Below is a small trained network, with its code and all its weights. Each question gives an input and a class and asks what happens when units are switched off, that is, made to give their printed mean instead of their output.

import numpy as np


def w(rows, s, z=0):
    codes = np.array(rows[::2]) - 128.0
    scale = np.full(codes.shape[1], s)
    scale[-1] = z or s
    return codes * scale


def norm(h):
    return h / np.sqrt((h * h).mean(-1, keepdims=True) + 1e-5)


def f(y):
    return y / 2 * (1 + np.tanh(0.7978845608 * (y + 0.044715 * y**3)))


def log_softmax(a):
    a = a - a.max(-1, keepdims=True)
    return a - np.log(np.exp(a).sum(-1, keepdims=True))


def net(x, mask):
    res = np.array(x, float).reshape(1, 6) / 4 @ E
    u = 0
    for l in range(2):
        y = f(norm(res) @ A[l][:, :-1].T + A[l][:, -1])
        res = res + np.where(mask[u : u + 9], y, B[l][:, -1]) @ B[l][:, :-1]
        u += 9
    return log_softmax(norm(res)[-1] @ U[:, :-1].T + U[:, -1])


A, B = {}, {}
E = w([
[83,82,162,158,98,196,217,70],'x0',
[148,220,78,188,80,107,121,59],'x1',
[163,84,118,174,105,86,143,159],'x2',
[194,41,171,26,48,51,99,13],'x3',
[28,87,147,174,147,60,45,105],'x4',
[210,69,204,233,153,254,21,90],'x5',
],0.0072)
A[0] = w([
[57,86,102,205,115,65,68,104,60],'L0N0',
[174,172,73,103,163,102,48,133,2],'L0N1',
[187,42,89,255,52,49,194,184,94],'L0N2',
[53,90,92,198,75,178,237,35,29],'L0N3',
[231,139,52,128,161,149,201,93,3],'L0N4',
[68,93,73,175,149,89,89,69,74],'L0N5',
[41,209,120,28,115,232,67,55,61],'L0N6',
[247,135,89,92,143,153,162,150,64],'L0N7',
[150,225,113,193,97,97,134,44,62],'L0N8',
],0.0084,0.0045)
B[0] = w([
[60,164,170,103,108,163,95,119,253],'L0N0',
[193,105,154,152,109,60,130,177,160],'L0N1',
[168,194,132,55,251,143,134,91,234],'L0N2',
[172,53,203,177,131,85,197,155,248],'L0N3',
[72,190,163,93,95,165,96,116,168],'L0N4',
[84,175,161,99,95,140,97,126,207],'L0N5',
[178,182,145,79,242,113,138,103,196],'L0N6',
[48,133,186,128,97,137,97,135,204],'L0N7',
[101,52,75,63,154,187,115,172,219],'L0N8',
],0.019,0.0031)
A[1] = w([
[122,191,51,242,144,150,156,147,32],'L1N0',
[195,104,103,86,48,101,104,7,69],'L1N1',
[164,167,96,123,114,88,61,187,56],'L1N2',
[147,147,137,94,215,123,139,94,157],'L1N3',
[119,81,151,106,143,145,141,180,34],'L1N4',
[84,160,35,128,98,58,213,96,11],'L1N5',
[94,23,27,69,141,193,116,146,136],'L1N6',
[192,123,102,215,114,199,68,64,2],'L1N7',
[192,183,134,96,58,199,179,155,92],'L1N8',
],0.015,0.0027)
B[1] = w([
[75,167,71,186,158,108,188,163,171],'L1N0',
[70,170,73,210,180,146,188,187,193],'L1N1',
[151,39,175,152,129,166,196,21,188],'L1N2',
[171,154,84,147,112,132,94,122,254],'L1N3',
[115,95,72,122,82,135,110,71,179],'L1N4',
[197,124,198,67,64,165,74,201,170],'L1N5',
[117,73,67,114,122,132,97,124,184],'L1N6',
[184,145,164,5,45,89,135,189,185],'L1N7',
[56,105,164,139,163,71,58,80,179],'L1N8',
],0.02,0.0079)
U = w([
[189,132,194,42,46,116,126,211,154],'0',
[7,148,215,116,161,95,81,72,177],'1',
[78,145,56,216,168,125,226,195,138],'2',
[190,34,199,168,146,125,217,59,178],'3',
[218,180,96,102,213,140,98,86,142],'4',
[110,29,43,95,120,147,90,110,151],'5',
[133,150,83,163,63,99,108,65,64],'6',
[125,134,114,165,81,94,122,98,2],'7',
],0.015,0.0079)

Each question gives the input, the list of numbers given to net, and the class t.
The units are the neurons (one row each of A and B). Each row of codes is followed by its name. A weight is (code - 128) times the scale printed after its matrix; where a second scale follows, it is the last column's (A, B and U).
mask holds one flag per neuron, layer by layer. A switched-off neuron (its flag False) gives its mean, the last column of its row in B, instead of its output. The means were averaged over made-up inputs and are rounded, as every weight is.
A unit's drop is (log p(t) with every unit on - log p(t) with that unit switched off) / (log p(t) with every unit on - log p(t) with every unit switched off).
The circuit of an input: a set's keep is (log p(t) with only the set's units on - log p(t) with every unit switched off) / (log p(t) with every unit on - log p(t) with every unit switched off). Starting from the 12 units with the biggest drops (on a tie, the unit counted first), units are removed one at a time, each time the one whose removal leaves the highest keep (on an exact tie, the one counted first), for as long as the keep stays at least 0.8.
units of the circuit, in order: the units of the circuit, biggest drop first
most important unit: the unit with the biggest drop
top k neurons: the k neurons with the biggest drops, biggest first
k most important neurons of layer l: the k neurons of layer l with the biggest drops, biggest first
input [-6,4,5,3,7,5], class 1: units of the circuit, in order : [L0N0]
input [8,-7,0,-4,-7,-5], class 3: top 4 neurons : [L0N3 L0N8 L0N0 L0N5]
input [6,7,-1,-3,4,5], class 5: 3 most important neurons of layer 1 : [L1N4 L1N2 L1N6]
input [5,3,5,6,-2,-2], class 2: top 2 neurons : [L1N1 L0N6]
input [-8,0,-4,-5,-6,-5], class 3: units of the circuit, in order : [L1N2 L0N1]
input [-4,6,4,-5,-5,-1], class 5: units of the circuit, in order : [L0N8 L1N6]
input [-8,-7,-6,-3,1,8], class 0: top 3 neurons : [L1N7 L0N8 L0N2]
input [4,-8,3,-5,6,-8], class 0: top 2 neurons : [L1N5 L0N8]
input [-4,-5,6,5,0,1], class 4: top 3 neurons : [L0N2 L0N8 L1N3]
input [-4,7,2,-8,-7,6], class 2: top 2 neurons : [L1N0 L0N0]
input [4,1,-8,2,-2,-6], class 4: top 2 neurons : [L0N6 L1N3]
input [-6,-4,1,6,2,1], class 2: units of the circuit, in order : [L1N1 L0N8]
input [-8,0,8,4,5,5], class 3: top 3 neurons : [L1N2 L0N1 L0N6]
input [-2,-6,0,-5,3,-7], class 0: most important unit : L1N5
input [-8,-8,3,-4,-5,3], class 3: units of the circuit, in order : [L1N2 L0N8]
input [-4,4,-2,0,-7,6], class 1: top 2 neurons : [L1N8 L0N4]
input [-5,2,0,6,-6,2], class 1: top 2 neurons : [L0N4 L0N7]
input [-8,6,-6,2,3,-7], class 3: top 4 neurons : [L1N2 L0N1 L1N7 L0N2]
input [-1,-1,7,2,-6,-3], class 4: 3 most important neurons of layer 0 : [L0N2 L0N0 L0N5]
input [6,2,2,8,4,0], class 2: units of the circuit, in order : [L1N1]
input [-4,8,-5,1,7,-5], class 5: 2 most important neurons of layer 0 : [L0N8 L0N7]
